Below is a small trained network, with its code and all its weights. Each question gives an input and a target symbol and asks what happens when units are switched off, that is, made to give their printed mean instead of their output.

import numpy as np


def w(rows, s, z=0):
    codes = np.array(rows[::2]) - 128.0
    scale = np.full(codes.shape[1], s)
    scale[-1] = z or s
    return codes * scale


def f(y):
    return y / 2 * (1 + np.tanh(0.7978845608 * (y + 0.044715 * y**3)))


def softmax(a):
    e = np.exp(a - a.max(-1, keepdims=True))
    return e / e.sum(-1, keepdims=True)


def log_softmax(a):
    a = a - a.max(-1, keepdims=True)
    return a - np.log(np.exp(a).sum(-1, keepdims=True))


def net(x, mask):
    ids = ['Ωαβγδεζηθλμξπτφ'.index(c) for c in x.split()]
    T = len(ids)
    res = E[ids] + P[:T]
    u = 0
    for l in range(2):
        r = res
        for j in range(2):
            rows = slice(2 * j, 2 * j + 2)
            q, k, v = (r @ M[l][rows].T for M in (Q, K, V))
            z = softmax(np.where(np.tri(T) > 0, q @ k.T / 2**0.5, -1e9)) @ v
            o = O[l][rows]
            res = res + np.where(mask[u + j], z, o[:, -1]) @ o[:, :-1]
        u += 2
        y = f(res @ A[l][:, :-1].T + A[l][:, -1])
        res = res + np.where(mask[u : u + 4], y, B[l][:, -1]) @ B[l][:, :-1]
        u += 4
    return log_softmax(res[-1] @ U[:, :-1].T + U[:, -1])


Q, K, V, O, A, B = {}, {}, {}, {}, {}, {}
E = w([
[127,100,97],'Ω',
[197,77,124],'α',
[169,99,88],'β',
[140,108,78],'γ',
[86,7,163],'δ',
[160,109,89],'ε',
[68,75,159],'ζ',
[39,205,140],'η',
[178,163,66],'θ',
[122,115,103],'λ',
[130,97,148],'μ',
[91,204,21],'ξ',
[124,79,99],'π',
[191,168,68],'τ',
[152,101,82],'φ',
],0.017)
P = w([
[151,152,142],'0',
[180,186,242],'1',
[116,90,1],'2',
[130,114,42],'3',
[146,138,134],'4',
[141,107,81],'5',
[157,120,132],'6',
[153,104,108],'7',
[86,116,110],'8',
[160,103,129],'9',
[162,93,131],'10',
[167,92,150],'11',
[172,89,141],'12',
[169,82,148],'13',
],0.0094)
Q[0] = w([
[174,138,130],'L0H0',
[115,156,114],'L0H0',
[101,63,6],'L0H1',
[95,240,142],'L0H1',
],0.021)
K[0] = w([
[175,144,102],'L0H0',
[105,160,108],'L0H0',
[143,162,7],'L0H1',
[115,245,231],'L0H1',
],0.02)
V[0] = w([
[17,105,110],'L0H0',
[118,90,198],'L0H0',
[159,91,49],'L0H1',
[91,190,254],'L0H1',
],0.0078)
O[0] = w([
[141,124,46,164],'L0H0',
[157,170,129,159],'L0H0',
[141,150,191,205],'L0H1',
[103,86,2,1],'L0H1',
],0.008,0.0098)
A[0] = w([
[46,100,199,51],'L0N0',
[127,248,254,93],'L0N1',
[191,142,135,2],'L0N2',
[45,244,69,109],'L0N3',
],0.0096,0.0038)
B[0] = w([
[79,132,128,172],'L0N0',
[135,103,90,245],'L0N1',
[32,255,128,128],'L0N2',
[157,139,213,149],'L0N3',
],0.015,0.012)
Q[1] = w([
[146,165,170],'L1H0',
[250,127,158],'L1H0',
[180,84,132],'L1H1',
[156,131,129],'L1H1',
],0.02)
K[1] = w([
[171,133,111],'L1H0',
[146,1,184],'L1H0',
[182,99,122],'L1H1',
[162,130,109],'L1H1',
],0.021)
V[1] = w([
[108,254,139],'L1H0',
[180,110,71],'L1H0',
[15,99,245],'L1H1',
[30,44,154],'L1H1',
],0.0087)
O[1] = w([
[254,59,140,1],'L1H0',
[128,136,68,98],'L1H0',
[68,74,212,181],'L1H1',
[132,138,180,169],'L1H1',
],0.009,0.0078)
A[1] = w([
[49,110,71,25],'L1N0',
[209,253,177,187],'L1N1',
[97,37,90,254],'L1N2',
[134,11,63,48],'L1N3',
],0.015,0.0049)
B[1] = w([
[248,209,233,147],'L1N0',
[212,117,143,213],'L1N1',
[109,175,103,254],'L1N2',
[167,188,179,150],'L1N3',
],0.016,0.0086)
U = w([
[178,255,182,177],'Ω',
[190,101,221,138],'α',
[85,110,223,87],'β',
[222,211,86,66],'γ',
[176,143,89,111],'δ',
[128,145,78,147],'ε',
[207,48,141,113],'ζ',
[149,157,79,144],'η',
[108,190,48,169],'θ',
[239,118,200,9],'λ',
[199,88,107,129],'μ',
[219,193,89,70],'ξ',
[185,107,89,115],'π',
[193,107,90,139],'τ',
[153,165,93,85],'φ',
],0.0082,0.011)

Each question gives the input, a string of symbols that net reads in full, and the target symbol t.
The units are the heads (2 rows each of Q, K, V and O) and the neurons (one row each of A and B). Each row of codes is followed by its name. A weight is (code - 128) times the scale printed after its matrix; where a second scale follows, it is the last column's (O, A, B and U).
mask holds one flag per unit, layer by layer, with each layer's heads first. A switched-off unit (its flag False) gives its mean, the last column of its rows in O or B, instead of its output. The means were averaged over made-up inputs and are rounded, as every weight is.
A unit's drop is (log p(t) with every unit on - log p(t) with that unit switched off) / (log p(t) with every unit on - log p(t) with every unit switched off).
The circuit of an input: a set's keep is (log p(t) with only the set's units on - log p(t) with every unit switched off) / (log p(t) with every unit on - log p(t) with every unit switched off). Starting from all 12 units, units are removed one at a time, each time the one whose removal leaves the highest keep (on an exact tie, the one counted first), for as long as the keep stays at least 0.8.
units of the circuit, in order: the units of the circuit, biggest drop first
top k neurons: the k neurons with the biggest drops, biggest first
top k neurons in layer l: the k neurons of layer l with the biggest drops, biggest first
drop of u: that unit's drop, to one decimal
input λ μ φ μ ζ η η ξ ζ δ μ, target β: units of the circuit, in order -> (L1N1; L1N2; L1H0)
input μ ξ ε μ δ η δ π δ δ γ δ δ η, target β: units of the circuit, in order -> (L1H1; L0N0)
input μ δ Ω, target Ω: units of the circuit, in order -> (L1H0; L1N0; L0H1)
input δ η ζ γ ζ θ ξ δ δ λ δ δ ξ δ, target β: units of the circuit, in order -> (L1H1; L1H0)
input μ η δ δ μ δ δ Ω η α η π δ μ, target β: top 3 neurons -> (L0N2; L1N1; L1N2)
input ξ δ λ, target Ω: units of the circuit, in order -> (L1H0; L1N0; L0N2)
input δ π γ, target Ω: units of the circuit, in order -> (L1N0)
input γ ζ δ α ζ δ π θ ξ, target λ: units of the circuit, in order -> (L1N1; L0N3)
input π φ β η, target α: units of the circuit, in order -> (L0N3; L1N2; L1N1)
input μ τ η δ ζ β μ ζ τ δ η δ δ η, target β: top 3 neurons in layer 0 -> (L0N3; L0N1; L0N0)
input π η δ, target Ω: top 4 neurons -> (L1N3; L1N2; L0N3; L0N0)
input μ π ζ, target Ω: top 3 neurons in layer 0 -> (L0N3; L0N2; L0N0)
input β δ φ, target Ω: top 3 neurons -> (L0N2; L1N0; L0N3)
input δ ζ γ, target Ω: units of the circuit, in order -> (L0H1)
input δ δ ξ ξ δ δ μ θ δ δ δ, target β: drop of L1H1 -> 0.4
input Ω δ π, target Ω: drop of L1H0 -> 1.3
input α δ Ω, target Ω: drop of L1N0 -> 0.9
input φ τ Ω ε η, target α: drop of L0N1 -> 0.2
